The items form a tree under root. A name lists the branches taken from the top; the branches are & ! % § ^. The symbol $ goes to the parent.

In the rows, 4.95 stands for zero.

Which item is each row?
5.25	5.24	4.63	4.49	4.84	4.91	5.04	5.13	5.51	6.34	4.98	4.80	4.24	0.36	4.90	4.61	6.13	4.73	7.17	5.03	4.62	4.92	5.45 | root
4.89	4.27	5.05	4.35	5.26	5.35	4.71	5.45	5.68	6.65	5.31	3.18	5.11	5.11	5.32	4.77	3.31	5.05	8.56	4.68	3.67	3.70	5.56 | &.&.§
4.81	5.49	5.03	5.60	5.87	4.69	4.74	3.52	5.32	2.84	6.58	8.24	5.22	5.28	3.77	3.76	6.56	5.39	4.20	4.88	5.29	5.69	3.43 | ^.§.&
4.44	5.22	5.21	4.55	5.15	3.89	4.76	5.68	3.28	4.27	5.48	4.66	3.49	5.34	3.44	4.80	8.13	5.24	4.85	6.63	5.29	5.35	7.26 | §.§.%
7.18	4.89	5.22	4.88	5.54	4.11	4.60	5.51	5.62	4.31	4.84	3.15	3.51	5.37	3.61	5.86	1.48	4.98	6.19	4.36	4.96	5.01	5.86 | %.§.!
4.37	4.17	5.18	6.01	5.52	4.59	4.77	5.65	5.35	4.81	6.65	8.25	4.77	5.38	5.27	4.75	7.10	5.40	7.14	4.49	5.04	3.35	4.72 | ^.&.§
4.43	4.74	4.87	6.04	4.87	4.40	4.86	5.11	5.64	5.06	4.95	4.22	4.63	2.75	5.13	4.89	9.56	5.25	4.57	5.02	5.21	5.13	4.03 | ^

Start, symbols taken left to right, then the item you end at.
Answer with the item's row; about right is enough.
4.39	4.73	4.86	4.18	5.39	4.51	5.28	5.16	2.68	6.65	4.02	6.00	5.09	2.22	5.12	4.84	2.45	5.01	5.10	4.88	5.11	4.83	5.87
$: 5.19	5.03	5.22	4.69	4.99	5.38	5.10	4.93	5.40	6.32	5.15	4.86	4.43	0.70	4.74	4.89	6.05	5.08	7.21	5.31	4.52	4.80	5.37
4.64	5.07	4.64	4.69	5.40	4.97	4.96	5.43	3.74	6.58	4.39	9.49	4.95	5.23	5.53	4.85	4.91	4.21	5.70	4.54	5.00	5.44	5.03
$: 4.81	5.31	3.78	4.65	5.43	4.91	4.80	5.12	3.44	6.19	4.48	8.51	5.25	4.36	5.82	5.09	2.18	5.05	5.15	5.18	5.02	5.60	4.53
7.83	5.04	5.39	4.60	2.51	4.38	4.71	5.11	5.75	2.62	4.47	5.44	4.41	4.04	4.59	4.92	6.17	4.88	2.77	5.36	5.26	5.30	6.68
$: 7.96	4.51	4.76	4.32	5.17	4.13	4.97	5.01	5.80	4.00	4.94	2.42	4.27	2.11	4.54	4.79	4.87	4.77	5.09	5.13	5.45	5.18	5.99
4.31	4.51	5.18	3.97	5.17	4.97	4.99	5.18	2.36	6.78	3.70	6.15	5.30	2.52	4.71	5.00	2.55	5.06	4.85	5.26	5.37	5.16	5.97
&: 4.33	4.83	5.20	4.38	5.58	5.18	4.84	5.23	3.69	4.87	2.53	3.87	6.02	4.35	5.69	5.13	1.77	4.76	3.73	5.12	5.01	3.59	5.80
8.27	4.52	4.61	4.23	5.03	4.25	4.98	5.18	5.80	4.24	4.79	2.49	3.90	2.13	5.00	4.98	5.03	4.84	5.51	5.25	5.04	4.61	5.63
^: 7.90	4.70	3.89	4.16	5.45	4.58	4.75	5.11	5.63	4.95	6.37	1.56	4.44	4.14	5.81	4.45	5.99	5.21	3.21	4.96	5.26	5.74	5.47
4.57	5.03	4.98	6.03	5.14	4.61	4.47	4.66	6.02	4.87	5.18	3.83	4.39	2.31	4.99	4.80	9.25	5.11	4.47	4.79	5.08	5.38	4.17
%: 4.52	4.80	4.97	6.21	2.33	4.80	4.69	4.91	6.05	2.86	5.44	4.90	5.06	3.84	4.53	4.83	8.40	5.05	4.78	4.89	5.24	5.40	5.17
4.59	5.24	5.06	6.19	4.90	4.15	4.95	5.00	5.98	4.57	5.21	3.77	4.51	2.72	5.09	5.04	9.31	4.91	4.26	4.81	5.24	5.05	4.23
§: 4.35	4.90	5.13	6.20	5.66	4.99	4.54	5.34	5.56	3.63	7.04	7.45	5.12	4.20	2.90	4.96	6.50	4.77	5.80	5.03	5.18	5.68	2.79
4.31	5.47	5.46	4.10	1.84	5.09	4.62	5.04	2.73	5.10	3.26	7.37	5.64	3.85	5.03	5.30	3.58	5.25	3.15	5.30	5.13	5.66	4.68
$ &: 4.41	5.02	5.11	3.97	5.51	5.09	4.77	4.77	3.63	4.95	2.27	3.58	6.29	4.17	5.55	4.81	1.52	4.94	4.11	4.80	5.14	3.51	5.65
4.70	5.23	5.22	6.01	5.78	5.31	4.71	5.46	5.49	7.24	5.31	8.67	6.46	5.38	5.50	4.90	5.69	3.83	4.41	4.45	5.25	3.51	4.75
$ & $: 4.19	5.07	5.20	6.16	5.77	5.33	4.34	4.96	5.93	5.91	5.99	7.43	5.54	3.92	5.46	5.15	6.48	4.86	1.86	4.86	5.54	2.89	3.73
4.52	5.54	5.03	4.39	5.35	7.02	5.99	3.15	5.83	3.80	5.29	2.19	4.86	5.23	5.41	4.09	2.26	5.16	5.19	4.75	5.61	5.34	5.81
$ ^ $ ^: 4.61	5.18	5.28	4.79	5.65	7.31	5.48	5.52	5.26	5.45	6.06	1.60	6.02	5.10	5.37	5.04	1.86	4.50	5.65	4.69	5.28	5.57	4.52
4.55	4.80	5.07	5.74	5.53	5.01	4.85	4.82	5.81	5.65	6.02	7.19	5.15	4.21	5.62	4.93	6.75	4.67	2.07	4.72	5.18	3.39	3.50
$ & §: 4.60	3.86	5.03	6.04	5.72	4.27	4.61	5.74	5.83	4.72	6.43	8.10	4.95	5.45	5.42	5.04	7.10	4.98	7.22	4.61	5.08	3.73	4.87
4.57	4.91	5.07	4.63	4.91	7.79	4.93	5.05	5.85	4.42	5.60	2.78	5.10	2.97	4.71	4.90	3.63	4.61	7.37	4.98	5.30	4.79	5.31
! ! $ &: 4.29	5.22	5.10	4.44	5.55	6.97	5.56	3.25	5.73	3.52	5.31	2.15	4.95	5.44	5.42	4.28	2.29	4.88	4.88	4.09	5.25	5.09	6.27
7.24	5.38	4.40	4.39	5.30	4.36	4.69	3.53	5.41	3.51	5.23	0.55	3.93	5.26	5.57	4.13	4.78	5.12	5.27	4.51	4.70	5.16	4.83
$: 7.69	4.67	4.09	4.06	5.94	4.26	4.94	5.01	5.58	4.61	6.73	1.94	4.54	4.36	5.70	5.10	5.76	5.43	3.10	4.90	4.99	5.40	5.69
4.41	5.21	5.20	4.68	2.95	5.01	4.78	5.26	3.56	6.02	3.87	7.26	5.86	5.33	4.88	4.68	4.64	4.94	1.89	6.34	4.87	5.44	4.89
$ ! $ $: 4.48	4.98	4.80	4.08	5.07	4.79	4.80	5.02	2.31	6.67	4.03	6.28	4.84	1.93	4.42	5.15	2.81	4.67	5.33	5.03	5.19	5.01	5.71
4.64	5.27	4.97	4.61	5.31	7.22	5.64	5.16	5.80	4.99	6.06	2.30	5.54	5.45	5.46	6.01	2.45	5.26	6.27	4.57	5.50	5.03	5.57
$ ^ $ &: 3.95	5.16	4.80	4.46	5.49	6.78	6.10	3.22	5.33	3.87	5.50	2.21	5.03	5.41	5.40	3.99	2.10	5.08	4.88	4.83	5.08	5.48	5.91
4.37	5.22	5.27	4.60	5.68	4.24	4.83	5.45	5.60	7.71	5.92	3.84	3.64	5.51	5.57	5.07	5.72	5.30	7.43	6.58	2.73	3.80	4.87
$ $ $: 4.93	5.06	4.66	4.68	4.97	5.17	4.77	5.14	5.36	6.60	5.18	5.05	4.10	0.25	4.84	4.76	5.97	4.76	7.47	4.85	4.02	4.90	5.48
4.59	4.94	4.27	4.55	5.25	5.02	4.66	3.31	4.15	5.96	4.78	9.12	5.53	5.63	5.69	4.32	2.74	4.93	4.44	4.74	5.23	5.07	3.54
$ %: 4.30	4.74	4.19	4.56	5.46	4.95	4.84	5.52	3.44	8.00	5.38	6.04	5.07	5.31	5.41	5.04	2.45	5.28	7.30	6.53	4.97	5.23	4.94
4.37	3.56	5.00	5.93	5.65	4.81	4.87	5.52	5.99	4.73	6.41	7.95	5.32	5.39	5.70	5.14	6.99	5.22	7.15	4.48	4.91	3.38	4.46
$ $: 4.31	5.02	5.04	5.96	5.14	4.43	5.03	5.02	5.93	4.41	5.31	4.01	4.32	2.85	4.68	4.60	9.57	4.94	4.37	5.08	5.28	4.90	3.81
6.86	4.14	4.96	4.49	3.20	5.06	4.78	5.54	5.28	3.66	3.18	7.72	5.36	5.25	4.87	5.25	5.28	5.15	2.66	4.94	5.12	5.68	6.59
$ ^ $: 7.68	4.89	5.05	4.59	2.27	4.70	4.42	5.27	5.80	2.94	4.14	5.76	4.20	4.21	5.08	5.19	5.82	4.82	3.04	5.13	5.39	5.37	6.63
5.04	5.12	4.87	4.73	5.07	4.59	4.84	4.87	5.17	6.59	5.25	5.00	4.31	0.40	4.87	5.09	6.23	5.09	6.92	5.20	4.59	4.90	5.39
! ! $ !: 4.12	4.97	5.02	4.72	5.43	7.56	5.97	4.89	5.49	5.20	6.03	2.20	5.97	4.55	5.32	5.19	1.83	4.79	5.46	5.03	4.84	5.00	5.00
4.46	5.09	5.09	6.03	5.82	5.56	4.88	5.87	5.52	6.79	5.71	8.81	6.45	5.23	5.41	5.15	5.81	4.24	4.07	4.81	4.96	3.51	4.81
$ % $: 4.59	5.09	5.23	5.70	5.78	4.78	4.55	5.39	6.14	5.79	5.68	7.62	5.28	4.13	5.68	4.89	6.90	4.74	1.85	5.05	5.24	3.25	3.74
4.59	3.97	4.98	5.64	5.42	4.86	6.04	5.57	5.53	4.64	6.08	2.00	5.09	5.67	5.47	4.69	4.28	5.00	1.09	4.41	5.13	5.24	3.80
$: 3.75	4.86	5.30	6.26	5.89	5.13	6.52	5.31	5.80	4.79	4.71	0.69	5.55	4.01	5.92	4.73	5.00	4.66	3.29	4.79	5.40	5.24	4.21
8.56	4.65	4.76	4.25	5.22	4.55	4.81	5.21	5.84	4.17	4.59	2.15	3.83	2.40	5.09	4.92	4.75	4.91	5.52	4.86	5.13	5.08	5.76
% §: 6.71	4.09	5.31	4.50	3.35	4.79	4.80	5.18	5.73	3.28	3.31	7.63	5.20	5.12	4.83	5.26	4.91	5.38	2.63	4.81	4.93	5.49	7.02
4.39	5.06	5.06	4.10	5.11	4.49	4.80	4.96	5.85	5.89	5.87	3.40	4.08	2.29	4.87	5.03	4.93	5.04	7.44	5.19	1.84	5.15	4.68
$: 5.07	4.97	4.84	4.54	4.73	5.21	4.72	4.96	5.29	6.40	5.31	4.55	4.66	0.66	4.61	4.92	6.29	4.91	6.96	4.73	4.50	4.93	5.60
4.47	4.84	5.26	5.57	5.41	4.85	4.62	5.41	5.80	5.25	7.17	5.57	4.63	5.09	3.67	5.11	9.05	4.05	4.97	4.80	5.25	5.44	3.54
$ $: 4.41	5.25	5.03	5.87	5.00	4.38	5.04	5.33	6.01	5.21	4.79	3.99	4.35	2.88	5.08	4.83	9.35	4.83	4.24	5.07	5.02	4.44	3.45
4.31	3.74	4.89	5.68	5.43	4.92	5.88	5.16	5.77	4.40	5.98	1.70	5.00	5.89	5.37	4.94	4.31	4.86	1.46	4.79	5.15	5.21	4.38
$ ^ $ %: 4.46	5.08	5.37	5.84	5.41	4.72	5.81	5.80	5.81	1.87	5.39	1.99	5.70	5.58	5.52	5.01	3.99	5.13	3.44	6.57	5.08	5.22	4.15
4.33	5.25	5.65	6.22	5.70	5.08	6.53	5.05	5.88	4.76	4.57	0.81	5.56	3.96	5.82	5.00	5.19	5.13	3.64	4.89	5.24	5.24	4.56
& $ ^ $: 4.01	5.11	5.41	6.14	5.46	5.06	6.18	4.75	6.06	4.70	4.37	0.96	5.82	3.74	5.88	4.99	5.38	5.00	3.33	4.67	5.18	5.57	4.55
4.26	5.50	4.79	5.80	5.58	4.63	5.82	5.58	5.81	2.07	5.17	1.90	5.23	5.43	5.38	4.98	3.85	5.31	3.70	6.74	5.29	5.61	3.89
$ & $ %: 4.11	5.13	5.21	6.10	5.68	5.23	6.02	5.54	5.61	2.20	5.24	1.60	4.92	5.32	5.46	4.88	3.96	4.98	3.48	6.61	4.93	5.02	4.34
4.54	4.76	5.03	4.61	3.26	5.31	4.72	5.55	3.72	6.24	3.52	6.94	5.33	5.13	4.79	5.55	2.06	4.88	2.11	4.43	4.83	4.87	4.90
$ %: 4.43	5.15	5.28	4.31	2.79	5.04	4.87	5.44	3.51	6.16	3.64	7.10	5.73	5.47	5.10	5.28	4.47	4.89	1.41	6.40	4.96	5.00	5.03
